Below is a small trained network, with its code and all its weights. Each question gives an input and a class and asks what happens when units are switched off, that is, made to give their printed mean instead of their output.

import numpy as np


def w(rows, s, z=0):
    codes = np.array(rows[::2]) - 128.0
    scale = np.full(codes.shape[1], s)
    scale[-1] = z or s
    return codes * scale


def norm(h):
    return h / np.sqrt((h * h).mean(-1, keepdims=True) + 1e-5)


def f(y):
    return y / 2 * (1 + np.tanh(0.7978845608 * (y + 0.044715 * y**3)))


def log_softmax(a):
    a = a - a.max(-1, keepdims=True)
    return a - np.log(np.exp(a).sum(-1, keepdims=True))


def net(x, mask):
    res = np.array(x, float).reshape(1, 4) / 4 @ E
    u = 0
    for l in range(3):
        y = f(norm(res) @ A[l][:, :-1].T + A[l][:, -1])
        res = res + np.where(mask[u : u + 9], y, B[l][:, -1]) @ B[l][:, :-1]
        u += 9
    return log_softmax(norm(res)[-1] @ U[:, :-1].T + U[:, -1])


A, B = {}, {}
E = w([
[68,161,169,148,110,113],'x0',
[89,2,116,83,86,174],'x1',
[175,153,191,79,68,186],'x2',
[134,167,65,185,39,138],'x3',
],0.0054)
A[0] = w([
[9,157,172,148,81,139,159],'L0N0',
[51,166,190,153,116,96,39],'L0N1',
[156,107,129,167,90,64,195],'L0N2',
[79,137,57,127,146,104,168],'L0N3',
[179,133,68,114,119,141,119],'L0N4',
[138,151,134,143,81,174,171],'L0N5',
[100,106,118,164,123,169,129],'L0N6',
[109,156,121,170,135,54,172],'L0N7',
[100,145,61,153,64,135,3],'L0N8',
],0.011,0.0031)
B[0] = w([
[188,89,62,91,170,131,253],'L0N0',
[148,128,42,87,175,144,196],'L0N1',
[181,97,149,174,187,119,183],'L0N2',
[180,91,166,70,76,28,217],'L0N3',
[161,108,126,118,208,120,167],'L0N4',
[189,61,187,96,95,56,214],'L0N5',
[92,116,119,114,2,150,163],'L0N6',
[133,132,175,173,115,102,244],'L0N7',
[197,67,132,134,112,215,207],'L0N8',
],0.0075,0.0043)
A[1] = w([
[1,121,192,76,233,122,132],'L1N0',
[39,165,152,119,57,171,2],'L1N1',
[171,199,151,12,75,143,147],'L1N2',
[25,99,121,111,45,132,48],'L1N3',
[168,28,108,70,110,139,140],'L1N4',
[211,145,123,213,189,137,238],'L1N5',
[59,128,162,87,162,106,133],'L1N6',
[58,62,145,149,118,137,22],'L1N7',
[141,75,61,85,147,48,153],'L1N8',
],0.0077,0.0021)
B[1] = w([
[218,2,103,195,91,246,170],'L1N0',
[94,93,81,57,99,65,117],'L1N1',
[154,86,228,161,163,21,166],'L1N2',
[4,193,146,112,92,128,137],'L1N3',
[58,197,94,133,183,123,253],'L1N4',
[71,124,118,82,126,232,201],'L1N5',
[174,112,153,218,54,157,139],'L1N6',
[129,157,148,135,35,134,133],'L1N7',
[145,178,193,101,189,90,206],'L1N8',
],0.0069,0.008)
A[2] = w([
[102,151,100,78,163,126,45],'L2N0',
[110,85,152,136,147,50,134],'L2N1',
[117,249,212,185,159,153,158],'L2N2',
[152,142,91,150,74,109,3],'L2N3',
[63,86,102,54,78,127,136],'L2N4',
[197,78,76,193,66,140,151],'L2N5',
[115,91,100,63,175,145,123],'L2N6',
[89,164,132,97,136,68,67],'L2N7',
[91,106,79,199,164,80,90],'L2N8',
],0.011,0.0044)
B[2] = w([
[156,163,80,97,188,159,145],'L2N0',
[150,104,133,131,9,80,211],'L2N1',
[60,118,29,167,89,150,255],'L2N2',
[188,160,153,134,139,141,105],'L2N3',
[91,159,89,247,123,134,213],'L2N4',
[127,81,213,94,202,200,253],'L2N5',
[178,223,81,131,130,106,247],'L2N6',
[181,80,161,140,138,218,153],'L2N7',
[140,127,255,132,79,111,141],'L2N8',
],0.0094,0.0044)
U = w([
[212,52,202,164,220,231,193],'0',
[65,198,47,226,105,176,249],'1',
[182,111,254,144,59,48,223],'2',
[192,194,72,102,223,136,239],'3',
[135,135,93,72,111,128,143],'4',
[55,187,175,34,108,96,2],'5',
[83,193,155,64,95,117,2],'6',
],0.0098,0.0059)

Each question gives the input, the list of numbers given to net, and the class t.
The units are the neurons (one row each of A and B). Each row of codes is followed by its name. A weight is (code - 128) times the scale printed after its matrix; where a second scale follows, it is the last column's (A, B and U).
mask holds one flag per neuron, layer by layer. A switched-off neuron (its flag False) gives its mean, the last column of its row in B, instead of its output. The means were averaged over made-up inputs and are rounded, as every weight is.
A unit's drop is (log p(t) with every unit on - log p(t) with that unit switched off) / (log p(t) with every unit on - log p(t) with every unit switched off).
The circuit of an input: a set's keep is (log p(t) with only the set's units on - log p(t) with every unit switched off) / (log p(t) with every unit on - log p(t) with every unit switched off). Starting from the 12 units with the biggest drops (on a tie, the unit counted first), units are removed one at a time, each time the one whose removal leaves the highest keep (on an exact tie, the one counted first), for as long as the keep stays at least 0.8.
units of the circuit, in order: the units of the circuit, biggest drop first
most important unit: the unit with the biggest drop
top k neurons: the k neurons with the biggest drops, biggest first
k most important neurons of layer l: the k neurons of layer l with the biggest drops, biggest first
input [-4,-5,-4,-3], class 1: units of the circuit, in order => L2N2, L0N0
input [6,-4,-6,-7], class 0: top 2 neurons => L1N0, L0N5
input [8,-4,7,8], class 0: most important unit => L0N3
input [-8,7,1,3], class 3: top 3 neurons => L0N4, L1N4, L2N0
input [6,-3,-6,4], class 2: top 2 neurons => L0N3, L0N7
input [8,2,2,7], class 3: top 3 neurons => L0N0, L0N1, L1N4
input [0,-7,-6,-4], class 1: 2 most important neurons of layer 1 => L1N5, L1N2
input [0,-2,3,4], class 0: units of the circuit, in order => L0N3, L0N5, L2N1
input [2,-7,-3,-5], class 1: top 2 neurons => L2N2, L0N7
input [4,4,-6,4], class 2: 2 most important neurons of layer 1 => L1N5, L1N0
input [2,8,-1,8], class 0: top 2 neurons => L0N8, L2N5
input [5,-7,7,0], class 1: top 4 neurons => L2N2, L0N3, L0N6, L2N5
input [-6,7,7,-6], class 1: 3 most important neurons of layer 1 => L1N4, L1N8, L1N7
input [3,3,8,8], class 0: top 4 neurons => L0N8, L0N3, L2N5, L1N8
input [-2,7,-7,7], class 0: 3 most important neurons of layer 0 => L0N8, L0N2, L0N6
input [8,5,5,-2], class 3: most important unit => L0N0
input [7,-6,2,5], class 3: top 2 neurons => L0N0, L0N1
input [-6,2,-6,7], class 0: top 3 neurons => L0N8, L2N5, L0N0
input [8,-6,-1,8], class 0: 2 most important neurons of layer 0 => L0N7, L0N8
input [7,-7,-8,3], class 2: units of the circuit, in order => L2N8
input [-7,8,0,-5], class 1: top 2 neurons => L0N0, L2N4
input [-7,6,-1,-1], class 3: 2 most important neurons of layer 2 => L2N0, L2N2
input [0,5,-5,-4], class 1: top 2 neurons => L1N3, L0N5
input [0,5,-7,-5], class 2: top 3 neurons => L0N3, L1N5, L1N8
input [-6,-6,-5,-4], class 1: top 2 neurons => L2N2, L0N0
input [6,0,-7,4], class 2: 2 most important neurons of layer 0 => L0N3, L0N7
input [5,0,-6,-4], class 2: units of the circuit, in order => L2N1
input [-2,-5,-2,6], class 0: top 2 neurons => L1N4, L0N8
input [6,-3,-5,8], class 0: 2 most important neurons of layer 0 => L0N8, L0N7
